cols: E P F V W X G A N
[ -6 -70  -5  39 -11  41  16  45 -30] : z_156
[ 45  -5  41  16  39 -70  -6 -11  18] : z_703
[ 15 -14 -38  27  44 -32 -12  -6 -15] : z_318
[ 14 -84  -3  23  16  36  12 -38  -5] : z_828
asked: [ -6 -70  -5  39 -11  41  16  45] => z_156
asked: [-70  -5  39 -11] => z_156

cols: D M T H B Q J S R
[-27  -7  -1  28  -6  -6  31 -14  -1] : z_318
[-27  -7 -13   0  -6  24  22 -14  -1] : z_910
[-14  -7   0  28  -7  24  22 -14  -1] : z_156
asked: [-14  -7   0  28  -7  24  22 -14  -1] => z_156
asked: [-14  -7] => z_156

cols: guz vizu Taza gafi sutot dapuz panaz leko
[  2  19 -19  12  19  30  18  31] : z_69
[-76 -66   7  19  30  -3  12 -42] : z_603
[ -4   0 -42  -7 -51 -48  78  42] : z_506
[-66   9 -67  19  23  19   8 -45] : z_867
both z_867 z_69:  => [19]
col: [ 31 -42] => leko
both z_69 z_867:  => [19]
col: [ 19  30 -51] => sutot
asked: [19 30 -3 12] => z_603

cols: U Y C Z
[ 24 -14  -1 -29] : z_867
[ 71  24 -12  -3] : z_603
[  0  23 -12  -3] : z_910
[ 71  24 -10  70] : z_69
both z_867 z_603:  => [24]
asked: [ 23 -12] => z_910
chg z_69: [ 71  23 -10  70] => 1, [24]
where: [0] => z_910, 0
where: [70] => z_69, 3

cols: lobod Viro mag tuvil
[-23   0  20   4]  z_506
[15  6  1  5]  z_828
[-23   0  -8  14]  z_703
[23  5 -8 14]  z_926
[-39   6 -21 -17]  z_69
[  8  -2 -16 -22]  z_603
[ -2  -3 -12   2]  z_867
[ 21  -1 -27 -57]  z_318
where: [21] => z_318, 0
both z_828 z_69:  => [6]
col: [6 0 5] => Viro
where: [-1] => z_318, 1
col: [ 5  6 -2 -3] => Viro

cols: Zir kob vemuv bagim bef Mul
[ -2  -1   3 -11  -5 -10] -> z_910
[-2 -2  3  4 -1  1] -> z_926
[ 22  15 -32 -24  17   0] -> z_703
[ -2  -1   3   4  -1 -14] -> z_506
where: [-32] => z_703, 2
asked: [-24  17   0] => z_703
asked: [ -2  -1   3 -11  -5 -10] => z_910
col: [-1 -2 15] => kob

cols: kuz begas Vub bafe Gepa Lor
[ 39  -8  24 -86 -37  40] : z_828
[ 39 -13  22 -88 -34  40] : z_506
[ 38 -17  19 -88 -30  38] : z_910
[ 38  -6  25 -84 -38  40] : z_156
[ 39 -11  23 -87 -35  40] : z_318
[ 39 -15  40 -88 -32  39] : z_898
[ 38  -4  26  39 -39  40] : z_867
[ 37  -1  27 -80 -40  40] : z_839
asked: [-15  40 -88] => z_898
both z_156 z_898:  => [40]
asked: [-17  19 -88 -30] => z_910
chg z_506: [ 39 -13  22 -88 -33  40] => 4, [-34]
col: [19 25 23 40] => Vub
asked: [ 40 -88 -32  39] => z_898
where: [-34] => z_506, 4

cols: suzor losi gugel tud Kuge gemut Datu
[-43 -77 -56  -5  -8 -12 -10] -> z_926
[ 77 -74 -47  39  39  36  37] -> z_703
[ 27 -76  60 -46 -56 -57 -56] -> z_828
[ 9 -1 -5 -4 -4 -4 -4] -> z_156
[ 86 -16 -40 -78  73 -81 -77] -> z_603
[ -5  -7 -12 -49 -51 -42 -44] -> z_898
col: [ -5  39 -46  -4 -78] => tud
col: [27  9 86] => suzor
col: [-77 -74 -76  -1] => losi
chg z_156: [ 9  0 -5 -4 -4 -4 -4] => 1, [-1]
asked: [ -5  -8 -12] => z_926
both z_926 z_603:  => [-77]
both z_603 z_926:  => [-77]

cols: Gafo Kanu zokuz Vanit Sug fura timuf rim
[  8 -12 -11  25  22 -16 -35   2] : z_867
[  8 -63 -11  25  22 -16 -16  22] : z_318
[  9  20  53 -21 -35   2  22 -16] : z_910
asked: [ 22 -16 -35   2] => z_867
asked: [  9  20  53 -21 -35   2  22 -16] => z_910
asked: [-63 -11  25  22 -16] => z_318
asked: [-12 -11  25  22 -16 -35] => z_867

cols: nim Tivol Bupuv desaf pedid Zusik Lokur sefe rumid zako
[ 34  -2   5   0   0   5  38  13 -68   3] : z_898
[ 38   0   5   1   0 -10  42   0  -1   2] : z_603
[-89  -2  28  -1  -1 -29 -95 -13 -32 -69] : z_703
[-61  -3  -4   1  -1   1 -69  -6  -4   2] : z_318
where: [-10] => z_603, 5
col: [  5 -10 -29] => Zusik
col: [  2 -69   2] => zako
both z_703 z_898:  => [-2]

cols: Zet rigan betu Dabu kir sepa Lig Tazu
[ 49   0   3 -54 -45 -11 -47   4] -> z_156
[ 41   0   0 -23   8  21 -17  -1] -> z_506
[-75  -2  -1  59   8 -11  48  -3] -> z_703
[-17  -4  -2   2 -22 -34   1  -1] -> z_910
[-12 -18 -10  32 -29 -36  12 -20] -> z_839
[-72   3   3  57  54  21  54 -73] -> z_69
where: [-72] => z_69, 0
col: [ -1 -20] => Tazu

cols: dur Bos dete tokud
[ 24 -44 -36  19] = z_828
[  7 -59  52 -46] = z_318
[ 17 -23 -13  -5] = z_898
[-22 -57  -5 -30] = z_867
[  8 -75  12   1] = z_926
[-68 -63 -23 -34] = z_703
[ 65 -32  23   6] = z_506
[ -7 -76  29  -8] = z_69
[ -1 -44   5  23] = z_156
[-13  41  66  10] = z_910
[28 65 49 19] = z_603
col: [24  7] => dur
chg z_156: [ -1 -45   5  23] => 1, [-44]
chg z_910: [-13  42  66  10] => 1, [41]
both z_506 z_156:  => [23]
where: [29] => z_69, 2
asked: [-23 -34] => z_703

cols: Fut Tafu Nol Dedo Kiv som
[ -1   3 -41  -3  45 -49] -> z_703
[  2 -15 -43   4  41 -25] -> z_867
[ -6  -4 -57 -15   2  14] -> z_506
[ 49   6 -91 -12  36   3] -> z_898
[-11   0 -53 -41 -42  -7] -> z_318
[ 31 -10 -65  14  38 -15] -> z_69
[-65   5  -3 -41  25 -55] -> z_926
asked: [-10 -65  14  38] => z_69
both z_318 z_926:  => [-41]
col: [  4 -15] => Dedo
col: [-49 -25] => som
where: [-1] => z_703, 0
asked: [-3 45] => z_703

